Below is a small trained network, with its code and all its weights. Each question gives an input and a class and asks what happens when units are switched off, that is, made to give their printed mean instead of their output.

import numpy as np


def w(rows, s, z=0):
    codes = np.array(rows[::2]) - 128.0
    scale = np.full(codes.shape[1], s)
    scale[-1] = z or s
    return codes * scale


def norm(h):
    return h / np.sqrt((h * h).mean(-1, keepdims=True) + 1e-5)


def f(y):
    return np.maximum(y, 0)


def log_softmax(a):
    a = a - a.max(-1, keepdims=True)
    return a - np.log(np.exp(a).sum(-1, keepdims=True))


def net(x, mask):
    res = np.array(x, float).reshape(1, 4) / 4 @ E
    u = 0
    for l in range(4):
        y = f(norm(res) @ A[l][:, :-1].T + A[l][:, -1])
        res = res + np.where(mask[u : u + 14], y, B[l][:, -1]) @ B[l][:, :-1]
        u += 14
    return log_softmax(norm(res)[-1] @ U[:, :-1].T + U[:, -1])


A, B = {}, {}
E = w([
[253,134,79],'x0',
[90,61,27],'x1',
[105,223,41],'x2',
[161,120,186],'x3',
],0.0041)
A[0] = w([
[62,233,86,152],'0.n0',
[25,160,170,87],'0.n1',
[87,237,162,16],'0.n2',
[145,58,74,123],'0.n3',
[171,57,40,102],'0.n4',
[110,153,64,76],'0.n5',
[165,168,157,206],'0.n6',
[173,149,46,146],'0.n7',
[56,231,155,1],'0.n8',
[192,189,25,111],'0.n9',
[70,163,48,70],'0.n10',
[56,168,69,52],'0.n11',
[254,140,148,110],'0.n12',
[166,76,96,65],'0.n13',
],0.0062,0.0057)
B[0] = w([
[166,171,39,238],'0.n0',
[84,136,201,193],'0.n1',
[231,227,132,150],'0.n2',
[124,143,215,187],'0.n3',
[252,124,254,196],'0.n4',
[124,145,50,147],'0.n5',
[144,161,189,253],'0.n6',
[106,164,72,208],'0.n7',
[220,171,179,152],'0.n8',
[11,168,65,206],'0.n9',
[25,194,103,165],'0.n10',
[152,142,85,154],'0.n11',
[179,162,241,209],'0.n12',
[209,47,114,142],'0.n13',
],0.0062,0.0037)
A[1] = w([
[71,26,99,73],'1.n0',
[222,44,58,91],'1.n1',
[102,28,71,143],'1.n2',
[132,2,191,52],'1.n3',
[116,43,149,68],'1.n4',
[146,175,161,98],'1.n5',
[94,197,132,27],'1.n6',
[98,82,114,77],'1.n7',
[114,77,133,2],'1.n8',
[69,133,37,83],'1.n9',
[111,73,174,153],'1.n10',
[148,209,154,61],'1.n11',
[92,212,112,93],'1.n12',
[72,124,54,91],'1.n13',
],0.0082,0.0066)
B[1] = w([
[211,99,136,159],'1.n0',
[164,157,254,163],'1.n1',
[202,134,185,181],'1.n2',
[154,142,51,211],'1.n3',
[196,117,49,157],'1.n4',
[174,125,76,211],'1.n5',
[234,29,141,145],'1.n6',
[151,127,162,135],'1.n7',
[69,209,56,128],'1.n8',
[71,178,177,208],'1.n9',
[152,86,108,253],'1.n10',
[215,122,71,204],'1.n11',
[177,121,94,244],'1.n12',
[70,165,160,191],'1.n13',
],0.0084,0.0028)
A[2] = w([
[51,138,90,151],'2.n0',
[170,206,141,144],'2.n1',
[127,195,128,114],'2.n2',
[98,102,135,77],'2.n3',
[150,180,101,89],'2.n4',
[146,170,168,152],'2.n5',
[140,6,64,188],'2.n6',
[50,103,54,145],'2.n7',
[74,59,117,3],'2.n8',
[69,125,87,155],'2.n9',
[87,105,103,1],'2.n10',
[167,213,137,145],'2.n11',
[59,93,157,112],'2.n12',
[68,92,139,75],'2.n13',
],0.012,0.0071)
B[2] = w([
[121,232,155,166],'2.n0',
[115,26,115,251],'2.n1',
[128,115,54,185],'2.n2',
[108,85,145,129],'2.n3',
[108,40,31,174],'2.n4',
[98,73,131,215],'2.n5',
[246,249,188,178],'2.n6',
[138,255,165,157],'2.n7',
[232,21,54,129],'2.n8',
[107,203,162,157],'2.n9',
[2,150,223,128],'2.n10',
[78,57,76,254],'2.n11',
[11,88,171,143],'2.n12',
[67,101,136,133],'2.n13',
],0.0087,0.0074)
A[3] = w([
[200,183,171,72],'3.n0',
[182,108,136,148],'3.n1',
[138,227,154,35],'3.n2',
[39,108,143,104],'3.n3',
[84,59,139,103],'3.n4',
[68,182,44,129],'3.n5',
[168,253,114,68],'3.n6',
[178,193,48,78],'3.n7',
[153,129,50,11],'3.n8',
[80,135,203,54],'3.n9',
[86,44,84,108],'3.n10',
[219,169,160,105],'3.n11',
[48,104,191,62],'3.n12',
[81,147,89,80],'3.n13',
],0.0074,0.011)
B[3] = w([
[83,147,128,156],'3.n0',
[113,117,156,253],'3.n1',
[54,23,126,128],'3.n2',
[85,154,141,153],'3.n3',
[119,161,128,185],'3.n4',
[171,140,152,229],'3.n5',
[92,7,51,153],'3.n6',
[45,149,179,139],'3.n7',
[210,46,110,128],'3.n8',
[86,53,135,131],'3.n9',
[164,172,103,245],'3.n10',
[95,186,148,191],'3.n11',
[59,91,116,140],'3.n12',
[97,114,121,135],'3.n13',
],0.012,0.0033)
U = w([
[191,18,233,181],'0',
[113,160,176,4],'1',
[164,79,21,237],'2',
[11,83,237,132],'3',
[115,163,175,4],'4',
[40,230,30,189],'5',
[252,161,209,209],'6',
[25,225,194,85],'7',
],0.013,0.011)

Each question gives the input, the list of numbers given to net, and the class t.
The units are the neurons (one row each of A and B). Each row of codes is followed by its name. A weight is (code - 128) times the scale printed after its matrix; where a second scale follows, it is the last column's (A, B and U).
mask holds one flag per neuron, layer by layer. A switched-off neuron (its flag False) gives its mean, the last column of its row in B, instead of its output. The means were averaged over made-up inputs and are rounded, as every weight is.
A unit's drop is (log p(t) with every unit on - log p(t) with that unit switched off) / (log p(t) with every unit on - log p(t) with every unit switched off).
unit that matters most: the unit with the biggest drop
top k neurons: the k neurons with the biggest drops, biggest first
k most important neurons of layer l: the k neurons of layer l with the biggest drops, biggest first
drop of u: that unit's drop, to one decimal
input [0,-1,3,8], class 2: unit that matters most -> 0.n4
input [0,-6,6,-6], class 2: 2 most important neurons of layer 2 -> 2.n4, 2.n1
input [4,-5,2,7], class 2: top 3 neurons -> 0.n4, 2.n11, 2.n6
input [-8,5,-1,6], class 6: top 2 neurons -> 2.n6, 0.n9
input [-1,3,0,-2], class 5: top 2 neurons -> 0.n12, 0.n6
input [5,8,1,4], class 0: top 2 neurons -> 0.n4, 1.n1
input [0,-6,-2,1], class 0: 2 most important neurons of layer 0 -> 0.n0, 0.n9
input [3,-2,0,5], class 0: top 2 neurons -> 0.n12, 0.n0
input [-4,0,-3,-4], class 6: top 2 neurons -> 0.n9, 2.n6
input [1,7,1,8], class 6: top 2 neurons -> 0.n0, 0.n3
input [1,7,0,7], class 6: top 3 neurons -> 0.n0, 2.n6, 0.n3
input [-6,6,-2,-5], class 3: 2 most important neurons of layer 1 -> 1.n2, 1.n0
input [5,7,-1,5], class 6: 2 most important neurons of layer 1 -> 1.n9, 1.n13
input [7,4,-6,-8], class 0: unit that matters most -> 1.n1
input [1,-8,1,8], class 0: drop of 0.n12 -> 0.1
input [-1,7,-8,4], class 6: drop of 2.n6 -> 0.2
input [-3,8,-6,6], class 6: drop of 2.n6 -> 0.2
input [5,7,7,0], class 5: drop of 0.n9 -> 0.1
